Here is a tiny trained network, its code and every weight. The questions are about switching its units off for an input and a target symbol, where a switched-off unit gives its printed mean instead of its output.

import numpy as np


def w(rows, s, z=0):
    codes = np.array(rows[::2]) - 128.0
    scale = np.full(codes.shape[1], s)
    scale[-1] = z or s
    return codes * scale


def norm(h):
    return h / np.sqrt((h * h).mean(-1, keepdims=True) + 1e-5)


def f(y):
    return np.maximum(y, 0)


def softmax(a):
    e = np.exp(a - a.max(-1, keepdims=True))
    return e / e.sum(-1, keepdims=True)


def log_softmax(a):
    a = a - a.max(-1, keepdims=True)
    return a - np.log(np.exp(a).sum(-1, keepdims=True))


def net(x, mask):
    ids = ['Παδεζηθστψ'.index(c) for c in x.split()]
    T = len(ids)
    res = E[ids] + P[:T]
    r = norm(res)
    for j in range(3):
        rows = slice(2 * j, 2 * j + 2)
        q, k, v = (r @ M[0][rows].T for M in (Q, K, V))
        z = softmax(np.where(np.tri(T) > 0, q @ k.T / 2**0.5, -1e9)) @ v
        o = O[0][rows]
        res = res + np.where(mask[j], z, o[:, -1]) @ o[:, :-1]
    y = f(norm(res) @ A[0][:, :-1].T + A[0][:, -1])
    res = res + np.where(mask[3:19], y, B[0][:, -1]) @ B[0][:, :-1]
    return log_softmax(norm(res)[-1] @ U[:, :-1].T + U[:, -1])


Q, K, V, O, A, B = {}, {}, {}, {}, {}, {}
E = w([
[188,170,114,90],'Π',
[89,188,100,97],'α',
[83,122,135,213],'δ',
[78,38,114,251],'ε',
[183,146,166,43],'ζ',
[46,58,88,81],'η',
[57,122,204,85],'θ',
[107,140,183,106],'σ',
[102,124,171,176],'τ',
[152,150,110,125],'ψ',
],0.018)
P = w([
[170,68,181,178],'0',
[124,88,225,50],'1',
[176,153,130,89],'2',
[155,153,132,109],'3',
[126,136,141,136],'4',
[127,157,120,167],'5',
[105,210,253,121],'6',
[109,214,82,196],'7',
],0.0046)
Q[0] = w([
[149,193,187,107],'h0',
[163,146,137,86],'h0',
[42,156,119,34],'h1',
[80,2,176,49],'h1',
[173,175,83,107],'h2',
[175,70,252,113],'h2',
],0.0092)
K[0] = w([
[46,175,32,125],'h0',
[50,61,89,42],'h0',
[157,254,145,119],'h1',
[215,92,127,177],'h1',
[172,207,161,17],'h2',
[131,8,135,127],'h2',
],0.0086)
V[0] = w([
[169,174,221,255],'h0',
[215,56,224,150],'h0',
[157,76,59,20],'h1',
[133,250,198,179],'h1',
[82,85,226,172],'h2',
[125,196,254,102],'h2',
],0.0067)
O[0] = w([
[124,126,165,138,67],'h0',
[121,156,157,2,2],'h0',
[109,89,57,94,138],'h1',
[173,89,228,104,208],'h1',
[104,151,137,165,90],'h2',
[173,106,71,86,209],'h2',
],0.0093,0.0056)
A[0] = w([
[217,102,126,142,215],'n0',
[201,93,131,72,32],'n1',
[108,137,110,89,201],'n2',
[79,138,122,151,99],'n3',
[127,64,116,123,177],'n4',
[172,134,116,77,151],'n5',
[159,208,251,193,91],'n6',
[117,99,102,160,169],'n7',
[139,165,115,70,2],'n8',
[154,99,118,158,57],'n9',
[76,125,126,178,143],'n10',
[148,124,111,86,121],'n11',
[138,84,151,198,148],'n12',
[92,135,117,82,59],'n13',
[142,138,49,103,140],'n14',
[71,115,90,114,230],'n15',
],0.015,0.0028)
B[0] = w([
[97,50,154,159,239],'n0',
[2,207,66,80,198],'n1',
[141,109,195,165,179],'n2',
[72,82,52,71,163],'n3',
[136,186,111,207,162],'n4',
[138,105,146,194,205],'n5',
[98,135,92,151,233],'n6',
[97,243,124,92,183],'n7',
[106,93,107,163,168],'n8',
[207,6,187,78,160],'n9',
[102,43,78,59,192],'n10',
[137,2,132,101,176],'n11',
[236,53,111,159,202],'n12',
[211,51,79,136,154],'n13',
[92,179,159,141,254],'n14',
[173,101,192,139,197],'n15',
],0.0057,0.0073)
U = w([
[125,81,135,4,56],'Π',
[168,26,134,212,166],'α',
[68,189,156,219,125],'δ',
[50,244,128,134,97],'ε',
[191,170,160,51,144],'ζ',
[62,170,74,148,220],'η',
[158,125,237,72,112],'θ',
[122,140,218,61,31],'σ',
[134,143,214,126,3],'τ',
[68,122,165,74,76],'ψ',
],0.012,0.0042)

Each question gives the input, a string of symbols that net reads in full, and the target symbol t.
The units are the heads (2 rows each of Q, K, V and O) and the neurons (one row each of A and B). Each row of codes is followed by its name. A weight is (code - 128) times the scale printed after its matrix; where a second scale follows, it is the last column's (O, A, B and U).
mask holds one flag per unit, heads first, then neurons. A switched-off unit (its flag False) gives its mean, the last column of its rows in O or B, instead of its output. The means were averaged over made-up inputs and are rounded, as every weight is.
A unit's drop is (log p(t) with every unit on - log p(t) with that unit switched off) / (log p(t) with every unit on - log p(t) with every unit switched off).
The circuit of an input: a set's keep is (log p(t) with only the set's units on - log p(t) with every unit switched off) / (log p(t) with every unit on - log p(t) with every unit switched off). Starting from the 12 units with the biggest drops (on a tie, the unit counted first), units are removed one at a time, each time the one whose removal leaves the highest keep (on an exact tie, the one counted first), for as long as the keep stays at least 0.8.
circuit, biggest first: the units of the circuit, biggest drop first
most important unit: the unit with the biggest drop
k most important neurons: the k neurons with the biggest drops, biggest first
which heads matter: for each layer, one digit per head in row order, 1 if its drop is at least 0.15 and else 0, layers parted by /
drop when u is switched off: that unit's drop, to one decimal
input Π σ Π Π, target Π: circuit, biggest first : (h0 n1 n11)
input α σ θ, target α: circuit, biggest first : (h0 n1 h2)
input τ Π ψ α τ θ σ, target α: circuit, biggest first : (n12 h0 n14)
input Π Π η τ, target η: circuit, biggest first : (h1 h0)
input α Π ψ ζ, target α: 2 most important neurons : (n0 n5)
input α Π α θ, target α: which heads matter : 100
input η τ Π ψ, target η: which heads matter : 010
input η α ζ α ψ α, target ε: which heads matter : 100
input δ α η Π η θ σ Π, target η: circuit, biggest first : (h1 n12)
input η Π ε α α σ η Π, target η: 4 most important neurons : (n12 n1 n15 n14)
input θ α δ α, target δ: which heads matter : 101
input Π δ α, target α: which heads matter : 001
input τ θ Π η ψ, target η: most important unit : h1
input θ θ θ ψ σ Π α, target α: most important unit : h2
input Π ψ θ θ, target Π: 2 most important neurons : (n13 n14)
input ζ ε δ Π, target Π: 2 most important neurons : (n1 n11)
input σ Π σ θ η Π δ, target η: 3 most important neurons : (n6 n3 n0)
input Π Π θ, target Π: drop when h0 is switched off : 1.2
input ψ ψ α α θ α Π, target α: drop when n0 is switched off : 0.1
input α ψ Π Π Π Π η δ, target η: most important unit : h1
input α α θ α α σ Π, target α: drop when h0 is switched off : 0.4
